Small tables with named rows and columns. After each table, cells are looked up by row and column.

faf
|  | baganuf | vif | ris | tup | ked | pok | sufu | gukezof |
|---|---|---|---|---|---|---|---|---|
| furufim | 1.77 | 50.04 | 53.40 | 76.23 | 14.10 | 31.68 | 60.05 | 47.81 |
| rava | 30.77 | 87.23 | 74.61 | 56.51 | 76.62 | 37.66 | 48.80 | 13.56 |
| zud | 29.90 | 33.22 | 76.81 | 54.80 | 64.02 | 29.29 | 95.80 | 69.10 |
| nuf | 88.45 | 77.04 | 69.01 | 59.94 | 71.39 | 33.47 | 20.67 | 63.30 |
| raf | 43.81 | 68.60 | 54.77 | 79.30 | 3.53 | 57.54 | 80.76 | 40.29 |

What is the ked of zud in faf? 64.02
What is the vif of nuf in faf? 77.04
What is the baganuf of rava in faf? 30.77
What is the tup of raf in faf? 79.30
What is the tup of zud in faf? 54.80
What is the ked of furufim in faf? 14.10
What is the tup of furufim in faf? 76.23
What is the baganuf of furufim in faf? 1.77
What is the ris of zud in faf? 76.81
What is the pok of raf in faf? 57.54
What is the ris of rava in faf? 74.61
What is the ked of raf in faf? 3.53
What is the ris of nuf in faf? 69.01
What is the gukezof of zud in faf? 69.10
What is the baganuf of zud in faf? 29.90

mizif
         gokepef  dur  bozas  gazofim  dud  fabad  did
dufos        6.8  4.3    4.1      4.0  3.9    4.0  2.9
gafuren      5.0  7.1    7.6      7.2  7.8    7.7  8.6
kekozu       2.4  5.0    3.2      4.9  3.4    3.6  8.8
merip        6.4  7.3    6.7      7.2  6.7    7.0  5.1
dagup        5.3  4.9    5.4      5.1  5.3    5.3  5.6
senom        6.9  4.9    5.4      5.1  5.3    5.1  5.6
setub        8.7  8.0    8.5      8.1  8.5    8.3  6.4
nisek        6.4  8.0    6.8      7.9  7.0    7.2  7.5
nez          7.0  6.4    5.5      5.8  5.6    5.7  4.9

fabad of gafuren = 7.7
dud of nez = 5.6
gokepef of dagup = 5.3
bozas of senom = 5.4
dur of dufos = 4.3
bozas of dagup = 5.4
did of nisek = 7.5
dud of dagup = 5.3
dud of merip = 6.7
gokepef of nez = 7.0
dud of gafuren = 7.8
fabad of nisek = 7.2
Row with the largest gazofim: setub

Table bigado
        biburo  pokuvar  serurif  febi
nedalo     302      361      674   167
damuvu     200      493      566   154
pefam      482      226      725   164
tol        372      620      167   757
mub        501      189      730   234
zudu        16      708      717    14

mub, pokuvar: 189
zudu, pokuvar: 708
pefam, febi: 164
mub, biburo: 501
nedalo, febi: 167
tol, febi: 757
tol, biburo: 372
damuvu, febi: 154
nedalo, pokuvar: 361
mub, febi: 234
damuvu, biburo: 200
damuvu, serurif: 566
mub, serurif: 730
tol, pokuvar: 620
pefam, pokuvar: 226
tol, serurif: 167
zudu, serurif: 717
zudu, biburo: 16
nedalo, serurif: 674
nedalo, biburo: 302

kun =
,fosar,pufi
zop,-227,2379
miroge,6457,3101
toba,2639,-6273
kopinu,4213,-2382
desive,3642,-3279
katu,-3213,-4850
zag,-6019,-803

What is the fosar of toba in kun? 2639
What is the pufi of kopinu in kun? -2382
What is the pufi of miroge in kun? 3101
What is the fosar of zop in kun? -227
What is the fosar of kopinu in kun? 4213
What is the pufi of zop in kun? 2379
What is the fosar of miroge in kun? 6457
What is the fosar of katu in kun? -3213
What is the pufi of toba in kun? -6273
What is the pufi of katu in kun? -4850
What is the fosar of desive in kun? 3642

Table nubemo
|  | fel | redaz | nebuk | dos | zup | tonake | tubosa | nud | fubarur | kug |
|---|---|---|---|---|---|---|---|---|---|---|
| gif | 14732 | 10151 | 49111 | 70175 | 43826 | 17280 | 3534 | 38796 | 26778 | 52683 |
| lepale | 22013 | 26364 | 40368 | 53048 | 32121 | 15579 | 32575 | 37235 | 35570 | 37347 |
| romit | 28918 | 33810 | 50729 | 45307 | 19349 | 38400 | 33530 | 27881 | 15397 | 43472 |
| pep | 18723 | 25577 | 43460 | 48481 | 3022 | 31431 | 33781 | 30690 | 28826 | 43364 |
| lofider | 43796 | 34841 | 8175 | 6884 | 42156 | 27910 | 45529 | 41440 | 54146 | 14605 |
| lopep | 39706 | 33279 | 29662 | 18673 | 59477 | 43281 | 11194 | 23777 | 22805 | 28404 |
| tun | 16495 | 37100 | 42144 | 43168 | 13019 | 47728 | 13011 | 12624 | 10648 | 42324 |
| kateti | 43358 | 32120 | 17154 | 12360 | 37678 | 34459 | 38322 | 34874 | 45885 | 21894 |
| zugiki | 29122 | 24779 | 41427 | 50231 | 18794 | 27278 | 31673 | 32309 | 32235 | 43530 |
| furez | 26156 | 31167 | 32259 | 42175 | 11704 | 34532 | 28238 | 23711 | 31377 | 37860 |
| boroki | 15631 | 27955 | 68868 | 76724 | 63698 | 9694 | 13799 | 33561 | 15859 | 52578 |

tubosa of furez is 28238
dos of kateti is 12360
redaz of tun is 37100
redaz of boroki is 27955
dos of zugiki is 50231
dos of furez is 42175
tonake of lopep is 43281
tubosa of pep is 33781
tonake of boroki is 9694
nebuk of romit is 50729

riduro =
,sufo,las,bizu,nosalop
rifi,0.3,0.5,0.4,0.7
zad,0.4,0.6,0.8,0.3
lukise,0.7,0.5,0.0,0.6
vudupe,0.4,0.6,0.2,0.7
fon,0.1,0.7,0.3,0.6
kise,0.7,0.5,0.5,0.7
padom,0.5,0.1,0.6,0.3

What is the bizu of lukise in riduro? 0.0
What is the sufo of zad in riduro? 0.4
What is the nosalop of zad in riduro? 0.3
What is the nosalop of padom in riduro? 0.3
What is the las of kise in riduro? 0.5
What is the bizu of fon in riduro? 0.3
What is the sufo of lukise in riduro? 0.7
What is the nosalop of vudupe in riduro? 0.7
What is the las of vudupe in riduro? 0.6
What is the bizu of zad in riduro? 0.8
What is the las of fon in riduro? 0.7
What is the bizu of kise in riduro? 0.5
What is the bizu of rifi in riduro? 0.4
What is the las of zad in riduro? 0.6
What is the las of lukise in riduro? 0.5
What is the nosalop of kise in riduro? 0.7
What is the sufo of kise in riduro? 0.7
What is the sufo of fon in riduro? 0.1
Row with the largest las: fon

totu:
         badisa   raf  giboruk  foga  tetonu
tibedu     3560  4401     4216  5027    7572
fotezaz    5996  1799     6607  1770    1132
ligebo     1974  8138     2615  7033    6226
bonago     4348  6332     4050  6805    7716
gerasur    3558  6241     3506  6626    8070
soru       4543  5239     3782  5207    5115
fota       2700  4504     4171  4182    4620
nud        4500  4198     4407  5851    8408
rina       5920  2925     5282  3719    4704
vefuf      2488  6041     3607  6314    8415
mip        6262  3855     6301  3398    1201
bideze     4929  3888     4698  4900    7280

raf of fota = 4504
raf of vefuf = 6041
foga of vefuf = 6314
badisa of gerasur = 3558
tetonu of nud = 8408
giboruk of soru = 3782
Which row has the largest tetonu? vefuf

Table pebu
	kirinam	durafe	kebubok	kod	semule	pepinu	zekapaz	fakuv	fodi	sapu
guv	84	78	70	61	64	76	45	78	74	79
fefo	68	59	67	63	69	61	58	66	65	80
sofe	29	27	44	40	33	31	63	32	34	38
zin	16	42	19	42	49	38	52	25	24	21
vem	90	82	81	56	51	78	48	81	81	72
kamugo	31	30	25	65	68	45	56	38	33	32
zuf	94	81	73	55	62	74	42	86	86	95
natema	98	75	69	78	81	86	47	97	90	87
sisil	25	55	35	53	58	49	50	27	26	27

kod of sisil = 53
sapu of zuf = 95
durafe of kamugo = 30
kebubok of sofe = 44
fodi of natema = 90
durafe of fefo = 59
sapu of kamugo = 32
kod of kamugo = 65
kod of zin = 42
sapu of vem = 72
sapu of guv = 79
durafe of zuf = 81
fakuv of natema = 97
durafe of sisil = 55
kirinam of vem = 90
semule of guv = 64
fodi of zuf = 86
fodi of vem = 81

